Each row has a hidden value. The values are split into ranges, and the band after each row names the range that its value falls in. Each part has its own value, ranges and names.
[ 176  235  219   94  -23 -166  -74  176 -112  -59   50  -92   35  145
 -101 -376 -184   75 -287 -163  -52  210  123  -83  117  247  261  -11
  -78  -19  289  131 -207 -178   70  220]
W
[  16   91 -147 -122 -335 -165  127  293 -156  322  166   65   90   77
 -181 -116   -7  -47  -51  190  132  161   25  177  162  175 -145   69
 -238 -141 -288  206  -80   -5  477  189]
M
[ 378  174  299   15   53   71 -362  111 -194 -155 -218  -36  104  241
   15 -396  -93   32 -361 -145 -195  284  141 -128  145  185  368 -134
   81  -14  466   26   32 -246 -125  -20]
W
[-214  178 -121  -32 -321   37    4  262 -184  187  156 -116   49 -231
 -203 -134 -503   73 -100    7   29   45 -114   15  157   87   90  226
 -287 -227   36  328  -91 -198  619  -29]
W
[ 605  -32  313 -106  448  263 -479  -92  108 -435 -560   72   13  368
  188 -143  122  126 -283 -130 -306  259   98 -279   -7  -65  220 -274
  372    1  474 -202  279 -137 -600 -148]
N
[  61 -146 -154   40  129  193  -63   30   36  -52 -123   85  -34    4
  -22  240  -16   82 -107    3   18    1  -81   46   28 -156 -180    7
  -52  -96   59   91  200   -8 -113   30]
N
[-284  -72 -269  223 -146  208    9 -142 -146   -5 -281   89  145  103
  -42  -29  207 -193   26  163  -39 -209  -31  132  116 -194 -110  159
  -28    7   82 -189  219   17   50 -169]
D
[ -87  -98 -276  193  -92   34  -52  -66   57   29   86   15 -152    6
  -62  244   72 -153   -2  106  -26 -278  -73   56  216 -257 -228   99
  107   94  -57 -122   78   86 -141 -243]
D
[ -69 -119 -139  201  225  164  -36 -250  168 -275 -363   73  -33  172
   49   94  219  -36   23   26 -116 -202  -29  -86   -4 -295 -125   49
  212   74  168 -310  186   67 -369 -130]
L
[  49 -109 -150   42   14  159  -46   99  -84   43  -73   92   30   22
  -54  155   -1   39 -140   27   51   57  -42  120   74  -62 -151   13
 -140 -109   37  151  177  -30   12   83]
N
[ -33   49 -104  119 -141  -70   10  -15  -49   25  -65   39   36  191
  -70 -140  170 -148  -33  118  -37  -70   57   45  157  -29  -56   64
   48   54  -11 -150   -8   33   18  -48]
D
[ 164  158   86  -32   59 -122 -127  -72  237 -203 -114  -86 -137  198
   -6 -216  -34  -13   -5   24 -217  -64   37 -284  115  -86   84   15
  335   68   72 -269 -116  -10 -143 -243]
D
[ -64   39 -232  -90 -247 -130  105  155   46  204  152   26  -51   -3
 -150   47  -57  -48   58  194   62  -39  -60   56  154  -35 -219  120
  -61  -84 -305   58  -69   58  325  -30]
L
[-414 -125 -328  200    6  218  223 -122  -22  -43 -299  106  137   -5
  -76  103  109   -6   91  107   78 -183 -102  133  -58 -215 -231  224
 -183 -115    6  -51  204   41  142   89]
M
[-379  -54 -218  206   32  320   70  -43  -89  -92 -228   -6   97 -168
  -84   75 -231  111  -53  -55   26 -125 -147   50  -33 -167  -41  234
 -251 -190  236  140  180 -115  199   32]
W
[ -11 -312 -166  309  481  360  -63 -264  166 -369 -404  137  -64   86
   92  393  205   98 -104 -119  -39 -173  -83    0 -101 -377 -222  -18
   92   30  323 -139  358   50 -624   43]
N
[  22  171  -77 -140 -197 -302  157  182  139  137  172  -33  -74   80
 -162 -156  -99   18   51  139   28   45   10  -70  113   81 -114   98
   -4  -70 -294   21 -243   42  336   79]
L
[ 207   -5   48  162   35   82 -245 -139  -84 -164 -322   81   69  373
   59 -198  351 -200 -152   59 -189  -21  136  -23  171  -74   79  -93
  255  157  257 -328  160  -15 -374 -189]
D
[ 157   35  -14  124  -55  -24 -192  -60  -17  -70  -88   10  -46  240
   -2 -108  179 -174 -108   68 -146  -83   76  -37  223  -82   19  -30
  226  134  114 -229   42    4 -233 -225]
D
[ 104   93  -28 -208   18  -77   25   90  210  -41  -87   -7  -56   79
  -65  -83 -127  117   42   89  -64   78  -41 -170   16  -30  -73   47
   88 -127 -138  -20  -58   -5  170  -21]
M
[ 620  192  282 -163  -87 -334 -163  285 -113   97   57   74   56  466
  -47 -406  225  -52 -295   39  -45  435  269    3  198  370  131 -254
   81   53  -11   17 -160  -56  -62  254]
M
[ 195  101  102   65  -20 -133   23  182 -138   37    4   41   90  225
  -93 -237   63   37 -245  -50   52  238  137   83   80  225   57  -54
 -158  -43  109  140  -80  -72   43  349]
N
[ 150  -44  -33  111   30   28  -45  133 -117   29    8   72   24  111
  -62   42   43   28 -232  -45   57  123   44  123   98   57  -64  -46
 -141  -42  111  157   67  -45  -75  214]
N
[ 521   91  252  -20   53   76 -465  160 -175  -97  -88  -12    5  206
   30 -195  -91    8 -404 -132 -187  276  114  -93  223  132  279 -204
  132   17  400   73   75 -212 -242 -100]
W
[ 106  -56 -132   -6    8  -61   39   99   68   48   29   77  -56  102
  -70  119   72   19  -63   69   53   40   -6   52   80  -42 -205   -3
  -23  -35 -122   45   22   51  -22  115]
M
[ -34  -83 -119   80   96  241 -108 -172   25 -188 -437   99   86  185
   45  -23  198  -66    4   98 -134  -93  -18  -43   27 -220  -55   36
  152   -7  153 -254  258   -1 -171 -192]
L
[  74  -74  -47   15  221  155  -46  -32  125 -183 -247   54  -21   74
    5   85  -18  136  -78  -37  -47   28  -50  -80  -41 -132  -87    6
   29  -94  126   -2  146  -24 -144   48]
N
[  17  -91 -159  157   -3  142 -164 -137   10  -92 -184   58  -39  148
   17   84  188 -159  -40   97 -123 -184  -13    2  168 -235  -98   24
  191   94  104 -236  186   36 -251 -283]
D

Part 2:
[ 187  294 -177 -150 -193 -206  147   35  260   -7   33  -34   57  202
  -30 -458   -6  158  -39  123   77  184  -76  250  154  -53 -113   59
   75 -186   70  142   43  117  106   13]
Y
[ -94  -18   44  -16   48  112 -114  -22  111   67   25  103  124   56
   53  106  -34  -74   43  -17  -13 -172   60  -20  -63   -9  -52  113
    0   -9  -19  -63   -6  -88  -67   86]
C
[  77   46   17   42 -116   21  -94  251  138  129  -11  -30  -31 -164
  -87  -45  -81  159  173    6 -111   26   46  -53  -12  -12   56   45
  138   83 -227   80 -123  106  142   34]
A
[-167 -192  153   61  171  206 -123   40  -55   58  -33   63   55  -41
   33  303  -69 -155  101 -112  -89 -240   76 -162  -75   -3   85   23
  -57  121 -114 -112  -98 -135 -123   29]
C
[ -83   10   25  -15   16  113  -87  -30  145   87   60  107  110   44
   38   41  -61  -19   78    1    4 -149   49  -21  -34   28  -75   69
   12   39  -32  -27  -53  -85   19   99]
S
[  -1  -18   31  -19   24    2   37   73   20   29  -40  -18   11   24
  -21  -21  -59   16   64  -48  -35   -5   -6   25   48    1   47  -52
    8   54 -100    6  -71   18   19   -7]
A
[  48  -38   30  163  -10   50   39  134   47 -112  -11 -126   60  235
  -37  -39 -172  -51   -6  -96  -56 -327  -26 -383  204 -151  213  143
 -157   63  -93  139 -231 -208  -30 -115]
A
[ -14  -42  101  -86   69    9  151  120  -32   65 -147  -49  -42  -93
  -21  -55  -74   87  153  -93  -29   80  -40  121   38   25   84 -148
   76   76 -173   20 -119   27   37  -70]
Y
[-154  -32   53  -71  101   73  -34 -217   75    2    9  107  170  222
  107  105  -29 -192  -62  -75   31 -226   -7   51    7   -8  -94   51
 -120  -70  103 -110   37 -164 -171   83]
C
[ -5  -7  19 -51  13 -23  24  36  19  44 -33  -5   0  10 -19 -14 -27  -5
  46 -35 -43  54  -9 104  34  18   9 -84  13  30 -75 -25 -26  76   5  19]
A
[  66  -12   57  -29  -87  -45   95  133   -1   23 -136 -151  -79  -41
  -63  -83  -61  -46   73  -66 -136   34  -73  -14  150 -103  164  -30
  -20    3 -105   72 -165   52  -73 -136]
H
[  32  -19   26   76   -4   21   33  109   43  -39  -23  -78   34  131
  -31  -38 -117  -16   26  -69  -51 -170  -17 -183  132  -81  132   54
  -76   53  -98   81 -154  -92   -2  -58]
A
[ 179  183 -212  123 -269 -172 -204  -16  234 -107  198  -93   55  349
  -89 -124  -16 -198 -233   93 -146 -133  -19 -188  230 -203   -9  247
 -213 -193  172   76   40   69 -114   95]
B
[ -64   20  -19 -288   88 -105   48  -73  -38  173  -39  143  -45 -168
   12  -14  136   47   76   46   19  472   19  638 -148  205 -219 -330
  184  -10  -27 -204  221  350   44  158]
A
[ -36  -31   29  175   32  165  -73   60  132  -77   76   -9  156  269
   22   41 -167 -102    0  -52  -13 -466   37 -440  114 -132  123  261
 -162   53  -24   93 -201 -319  -51  -27]
S
[  47  291 -189 -130 -120  -30  -62  -97  390   39  174  187  256  290
   82 -298   21  100  -60  197  176  -44   52  189  -33   -4 -284  269
   89 -200  159   46  142  -37   92  177]
C
[  26   71  -86   57 -102  -10 -176  -28  168  -11  133   23   87  193
  -17   10  -21 -152  -86   51  -81 -154   32 -113   74  -93  -41  173
 -112  -79   83   -7   13  -12  -86  103]
S
[ 173  112  -74   29 -190 -212   -8   82   95  -64  -19 -196  -75  141
 -117 -150  -52  -82 -103  -46 -186   30 -105  -26  250 -173  101   18
 -128 -148   17   88  -35  122 -108  -20]
Y
[-13   8 -21 -12  84   3  11  17  50   6  58  41  43  99 -11 -24 -54  14
  22 -18  13 -11  16  48  33  30 -34 -62 -24  35 -28 -22  -4  -5  41  78]
B
[ -20  112  130 -109 -128  -69   69  -31  228  205 -105  -38  -34 -182
  -44 -144 -196  248  218 -192  -85    9 -138  200  100   86  -90 -216
  106   28 -203   73 -153   18  161  118]
Y
[-116  112  119  -87  -77   47  -33 -139  317  259   24  103   57 -164
    5  -68 -211  238  245 -151  -22 -107  -73  159   16  161 -221 -174
  103   85 -154   24 -137  -80  217  244]
B
[-210 -138  143  -96  225  252   48    6  -17  159  -40  187  101 -118
   90  132  -49   54  239  -30   98  -54   94  100 -171  167  -52 -100
  130  219 -160  -99 -102 -106   91   34]
S
[-124  -26   22  -47   56   97  -13 -156   75   26   41  102  139  177
   76   49  -33 -148   -6  -13   38 -174   14    9   22   22  -69   36
  -82   20   62  -66  -35 -125  -74   50]
S
[ 183  -79 -165   40  104 -109   92  272 -251 -262  -19 -160  -59  306
  -71  -54  149 -300 -217  145  -59  175   57  -86  131 -230  281  121
 -162  -99  108  -12   76  157 -257 -243]
H
[ -91  -19   30  -10   57  134 -101    3  103   67   41  113  121   50
   48   86  -36  -50   67   10    7 -152   76  -34  -70   10  -47  106
   15   29  -34  -52  -25  -90  -24   76]
C
[  35   68  -88   67  -99  -10 -164  -16  157  -16  133   12   82  195
  -23    2  -22 -147  -83   52  -81 -148   33 -124   83  -94  -26  165
 -115  -65   74    2    0   -9  -76   89]
S
[ -84 -294  210   96  154   91  -11  173 -266    3 -183 -136 -124 -133
  -60  329  -75 -195   94 -216 -226  -90   -2 -181   50  -58  304 -154
 -105  181 -229  -85 -178   10 -180 -130]
A
[-117 -111   77   30  116  153  -76   16    1   53   21   73   64   14
   26  167  -58 -100   82  -45  -35 -157   65  -91  -40   22   25    7
  -37  113  -72  -71  -81  -90  -43   44]
S
[ 130   34   23   31  -86  -49  -12  315   60   67  -75 -120  -99 -154
 -118  -86  -79  144  145  -27 -142   99    0  -33   53  -68  138   -7
  105   33 -224   99 -118  135   80  -35]
Y
[ 53  14  25 -32  -3 -75  93  99  15  -4 -79 -96 -41  32 -52 -92 -70  27
  40 -77 -67  44 -61  55 121 -44  82 -88 -16 -11 -90  43 -73  42 -14 -39]
Y
[ -24   14  -27   23  -20   59  -98   -6  113   30   82   54   85  112
    6   28  -34  -89    7   31  -30 -122   46  -69   23  -23  -26   94
  -45   16    7  -17  -38  -37  -23   67]
S
[  28  -16   33    0  -56  -26   26   79   18   13  -72  -73   -7   40
  -32  -21  -53  -43   32  -54  -88  -34  -29  -30   98  -57  102   -3
  -25   23  -95   32 -101   32  -38  -55]
A
[ 145  254 -170 -110 -181 -155   73    6  258    2   69   10   96  221
  -11 -369   -3  125  -51  125   79  108  -35  193  114  -30 -125   92
   64 -140   59  113   49   94  115   48]
A
[ -57   23  -20 -293   97 -115   55  -67  -48  167  -45  136  -51 -166
    6  -20  137   50   73   43   18  485   15  649 -143  201 -214 -339
  184  -17  -25 -203  228  357   38  154]
A

New part:
[  43  211 -128 -104  143 -226   34  122 -164   27  -47 -118 -165  -86
  180   37  -54  107  -81  263 -205   11   23 -170   39  247   -9   22
  -20  -74 -164 -113  -17   67  142 -165]
[38]
[ -57   -3  193  -19 -270  665  148 -423  -33 -293 -208   -9   21  310
  -44 -136  -29 -120   77 -501 -239  328   81   68  -66 -372 -120   82
  163   33  214  214  142  -71 -217  207]
[30]
[ -11  132  -69  -12   42   23    9  120 -131   21  -47  -47 -149  -20
   39   79    6   93   -3  114 -163  126  147  -27  -52   29  -52   44
 -162   28  -54 -127   11   80   20   -2]
[38]
[ 142  -35  -77  -51   85   26   33  186  -81  -45   19  -30  115 -113
  -33   31    3  -74  133   47   32  -46   -3   39  -64   67  -62   28
 -111  111   61 -148   58  -43   57   59]
[43]
[  53  233 -106 -142   83 -317   59   17 -157  -52  -85 -124 -138  -98
  264  -33  -76   59 -101  233 -258  -45  -53 -217   71  357    4   -9
  172 -151 -176  -68  -27   -5  169 -172]
[34]
[ -72  -55    2 -273 -163  132  -15 -202  230 -112   79  165   52  -39
 -178 -267 -129 -136  219   22  155   70  -81   80    6 -105   43   49
  -50  -27  163   30 -130  -76 -307  -67]
[42]
[  37   86  -41 -132  -14   73   89   -7 -119  -59  -77  -55   -6   53
   62  -47  -59   15   10  -49 -134   89   -4  -73    3    5  -53   49
   34  -47   17    4   29  -12  -35  -31]
[34]
[ 138   67 -144 -196  203 -190   48  156  -41   13   54  -62   -8 -148
   69   -7  -84    9   19  277   19  -92  -94 -122   65  220  -14   27
 -104   -1  -95 -118  -24   15  117 -209]
[43]
[  -7   82  -22  -38  -59  377  103    1 -272    1 -150 -120   17  214
  -35  -11  -42   61   30 -289 -205  281  112  -22  -75 -294  -48  128
   22   -2  155   82  130   53 -144  100]
[34]
[ 159  -51 -149 -135  183  -49  -12  150  -37   19  104  -76  105 -178
  -94  -35  -58  -74  145  195  127  -95  -86  -25   -9  112   19   60
 -111  102   31 -134    8  -29   92 -129]
[31]
[ -39   -7   24   41 -238  263   -5  -82 -118 -137 -106   -1  105   33
 -102 -101   11 -137  209 -275 -129  165  116  148 -166 -183   13   52
  147   41  273   -4   76  -86 -197  320]
[30]
[ 128    5  -20  214  -31  363   43   64 -424 -103 -186 -250  199   65
  -41   44   61 -124  162 -376 -262  156  128   81 -206 -177   -3   94
  264  140  273  -21  289  -56   71  384]
[31]
[ -39   37  -70 -214 -112 -143  -53 -105  100  -89   52   73   37 -155
  -56 -238 -116 -127  188  141   46  -26  -89   18   -5  113  110   15
  119  -84  103  -43 -122  -88 -164  -45]
[42]
[ 158  -55  159  -87  -17  569  249 -271  -58 -307 -163  -84  144  245
   54  -71  -46 -140   29 -405 -148  139  -93  -33   28 -182 -205   65
  125   84  104  165  213 -103   22   57]
[43]
[  -4  206  -77 -263  187 -336   38   -9  177  -25   64   56 -367 -149
  211   22  -86  147 -163  562  -82  -57  -28 -212  169  398  -87  -35
 -296  -82 -390 -150 -189   91  155 -442]
[38]
[ 171   82 -169  -46  161  -93   39  216 -307   32  -51 -210  122  -98
   56    9  -51  -26   72   40 -113  -29  -39  -88  -39  110   51   67
  138    8   68  -85  119   -5  129   16]
[43]
[-110  162 -179   31 -175  120 -113   21 -474  126 -143 -238  130   42
 -166 -209 -106  -37  238 -267 -242  290  115   32 -189 -305  318  170
  459 -118  420   84  105   36 -294  270]
[42]
[  83   18  -50   -8   49  309   69   51 -223  -20  -84 -139   76   84
  -71   12  -25  -21   91 -172 -110  165   64    6  -75 -198  -25  111
   -7   89  152    8  151   29  -31   92]
[43]
[  31  227 -109  -99  202  -84   16 -117 -123  -15  -53 -209 -251  -47
  141  -14 -101   79 -105  288 -252   77    4 -226   89  177   64   62
   58  -50 -178   -5   12  106  189 -279]
[31]
[  28   42   43  -20   60  198   23 -210   69 -168  -22  -46 -163  -24
   13   -4   -6  -46   13  120 -127   77   50  -33    7   65  -82   28
  -99  107  -96  -46   24    3  125 -103]
[31]
[  17   -7  100 -116 -104  120   99 -134  171 -235  -30  140  -69   -2
   78  -27   12  -67   25   14  -54   14    7   27    4  115 -203  -37
 -148   39  -76  -75  -44  -93   -9   -6]
[34]
[-132  219 -235   60 -131 -316 -218  155 -346  144  -50 -145  -23 -222
  -68 -134  -51  -14  214  133 -216  103  154   34 -188   71  324   69
  325 -124  219 -141  -40   30 -144  210]
[42]
[  45  -14 -242  -88 -101 -147 -108  285 -280  122   27  -74  331 -184
 -202 -185  -83 -141  347  -85   88   -7  -29  112 -178  -78  239   93
  244  -44  402  -96   21  -81 -243  248]
[42]
[  69 -136  100  -58   -8  401   65 -149  205 -210   38  101    1   11
 -128   -5   19 -126  130  -35   87   67   33  114  -37 -101 -183   29
 -295  218   32  -61   30  -59  -16    8]
[31]
[  48  239  -67   -6  126   59   74  -91 -302  -48 -168 -269 -152   62
  177    7  -67   63  -97   23 -379  153   43 -197   25   62   35   78
  218  -60  -69   48  130   81  162  -82]
[43]
[  -7   31  112  -87 -119  222  111 -193   89 -228  -88   77  -90   76
   79  -36   -1  -45    4  -79 -141  100   41    4   -3   23 -177   -4
  -68   22  -42   -8    1  -65  -31   19]
[34]
[  98  303 -240   33  149 -351   10  309 -567  126 -162 -339  -16 -100
  239   58  -39  112  -54  100 -389   17   49 -210  -56  257  125   59
  341 -145  -22 -114  121   58  208   38]
[38]
[ -58  -36 -103  -53 -145   35  -90  179    1   50   58  116   48 -113
 -203  -35   10  -43  233   28   96   87  145  181 -161 -118   28   48
 -215   73  197 -164  -69  -14 -245  181]
[30]
[  51  -33  -13  -24   64  109  -21  -22  100 -101   59   24  -77 -120
  -74   25   17  -65  102  176   27    8   61   51  -43   71  -78   18
 -237  161  -40 -151  -13  -10   77  -45]
[31]
[  58   82 -171  -76  184 -148  -70  126  -63   67   74  -98 -108 -192
  -33   21  -44   25   59  342  -15  -19   34  -65  -10  159   63   51
 -150   61  -73 -166  -35   64  117 -164]
[31]

Part 4:
[-185 -257  139  -92   37  187  153 -141 -177 -251 -185 -195  -36  145
  158 -197   87  196   35  -58  131   19  120   29  174 -100   55  238
 -279 -241  281  -11  233  -33   25  137]
sg
[  99 -198  259  -24 -482  156 -128  -66  323 -165  -86   29   33 -117
 -289  102   99   67  -74 -212  354 -158  258   26 -264 -215  174  346
  328 -362  302 -114  186   31  -90    8]
Jr
[-168  172 -129 -131  140  -58 -130  -39   36   18  -67   46   88 -105
 -220  103   31 -246  -82   68  -79   35 -206 -318 -223  -41  101  -98
  168   85  -22   92 -162  -82    3  -58]
Jr
[ 197  286  -66   78 -239 -173 -186  182  113  -29  217  236  210 -281
  249  111  -47 -324   91   60 -163 -175   -8  -11   15   88   25 -300
  497  397 -153  -39 -316  -76   49  -29]
Qf
[  64   56 -203 -128  -49   39 -309   46  230  -42 -129  109  -33 -196
 -222  186  -12 -314  -93 -111  190   38 -118 -173 -230  -71   21   72
  189  -13   98 -174  -42  -74  115 -134]
Jr
[ -38  -53  120    1 -118  189 -164  -95  -21  -96    0  -82  149  -61
  107  120  -36 -235    1   47  202  -59 -156   93   34  130  -43 -108
   -8  154   13  -68 -151  -78   82   84]
sg
[-100  196  -92 -124   85  -12 -147   -6   61  -13  -64   59   87 -164
 -195  100   45 -244  -64   38   -6   10 -157 -254 -224  -40  106  -86
  173   88   18   38 -150  -79   18  -74]
Jr
[-117  -87  160 -105  -21  215  136  -90 -230 -325  -81 -184   55   42
  244 -169  141  220   79    4  101  -79  192   92  258  -26   51  185
 -192 -139  236  -25  138  -47  127  145]
Rm
[ -81  134 -111 -264  118   81   72   23  -43 -276 -165  -67  -68  -79
  -82 -133  229  206   19  -93   50   -9  252 -221   38 -192  162  329
   10 -273  293  -25  187  -27  140  -45]
Jr
[  24  -58   86    4 -144  190 -203  -57   12 -102   -6  -55  122  -94
  136  128  -51 -270    6   12  238  -53 -142  122   43  130  -64  -98
   -1  163   28 -126 -136  -83  111   60]
sg
[ -96  -36  147  -69   22  105  171    3 -218 -274 -120  -49   18  -50
  237 -243  124  158   83   -8   -3  -44  167   45  111 -113  110   98
 -172 -101  253  -35  161  -60   25   71]
mz
[-118  -29  203   16 -141   43  114  -80 -196 -210   83  -68  197   22
  270  -98   67  113   76  106 -121 -162  114   57  199   28   65  -31
   74   46   36  102  -45  -52   24  183]
Rm
[-192 -291  136  -73   33  160  153 -140 -173 -234 -197 -171  -49  156
  162 -202   60  177   27  -60  108   31  101   29  153 -112   52  227
 -289 -243  276  -14  244  -38    1  137]
sg
[ 177    1   32   58 -235  -47 -169  134  232  -20  -69  223   -3 -255
   14   36  -54 -293    4 -135  128  -31   -7    9 -253 -125   86  -61
  235   73  136 -177    0  -55 -100 -109]
Qf
[ -97  107   97   48   -2  -36  -68    4  -85   -2   16   96  182 -159
   98   15  -45 -298    5  128 -106  -38 -221  -47 -147   44   60 -318
   78  284  -56   45 -217 -109  -70   16]
mz
[-180  -67  -67 -190  148   -9  128  -34  -19 -166 -254  -28 -125   31
 -146 -190  139  164  -33 -119  -12   81  143 -274 -105 -284  188  299
  -64 -337  310   31  270  -26  -46  -34]
Jr
[ -53 -136   31   48 -184  -27  -38  -93   -4  -90  112  -60  146  120
  247   41  -57  -63   52   32  -59 -107    7    9  240   83  -38  -35
  200   94  -63   74 -108  -29   33  176]
sg
[ 116  -95   38    5 -188  203 -249  -11  101 -114  -36  -29   50 -113
  149  134  -65 -285   17  -77  333  -35  -89  156   52  101  -84  -24
    5  119   87 -216  -76  -68  127   22]
sg
[  26  -65   40  128 -260 -105 -100   -8  -22  -59  166   91  205  -13
  326   75 -116 -205   53   87 -158 -142  -63   76  160  109  -58 -205
  273  261 -142   16 -199  -78   30  136]
Rm
[-130  169  -23   13  110 -147  -52   33  -37   67  -11  140  133 -150
   13    2  -45 -328  -11  115 -208   17 -251 -205 -217  -14  101 -325
  144  272  -78  102 -220 -101 -117  -39]
Qf
[ 157  268 -207  -27 -190 -163 -254  133  208  -22  158  192  145 -221
   38  195  -18 -296   22    7 -104 -129   -9 -155  -22   43   22 -131
  541  246 -126  -30 -261  -59  112  -59]
Jr
[ 172  329 -197  -56 -220 -110 -296  121  211  -50  198  160  188 -254
    7  251   15 -290   21   26  -61 -171   10 -146    4   89   14 -122
  589  260 -143  -38 -313  -56  174  -53]
Jr
[-146 -130  172    3 -150   54   93 -154 -127 -180   82 -152  177  146
  220  -46   46  130   58   71  -56 -142  103   23  257   45   34   48
   92  -18   21  139  -33  -22   20  225]
sg
[ 200   37    1   62 -199  -38 -201  170  206  -19  -70  244   -4 -297
   76   38  -74 -358   18 -120  134  -17  -54   39 -238  -88   54 -126
  189  150  117 -222  -38  -75  -62 -126]
Qf
[-215  -44  -50  -22  130    9 -102 -141  -80   34   -6  -93  131   89
   83   91  -90 -289  -23  119  -46   44 -314 -134   51  132  -50 -210
  -17  223 -117  112 -225  -87   20  100]
sg
[ 141   75   13  108 -331  -17 -234   31   28  -88  252   82  268 -126
  352  198 -101 -296   73  103  -46 -203  -66  148  216  227 -111 -254
  362  382 -200  -60 -327  -85  162  119]
Rm
[-124  -31  110  -11  -36  157 -125 -132  -74  -69   11 -112  176  -12
   85  107  -30 -223  -10   96  116  -44 -199   23   40  141  -30 -148
  -19  175  -29   17 -188  -82   61  107]
sg
[ 179  -24   91   98 -247   18 -178  128  125  -61  -38  203   49 -265
  163   30  -81 -324   31  -78  142  -53  -55  135 -167  -37   25 -151
  129  172  103 -219  -47  -83  -42  -63]
mz
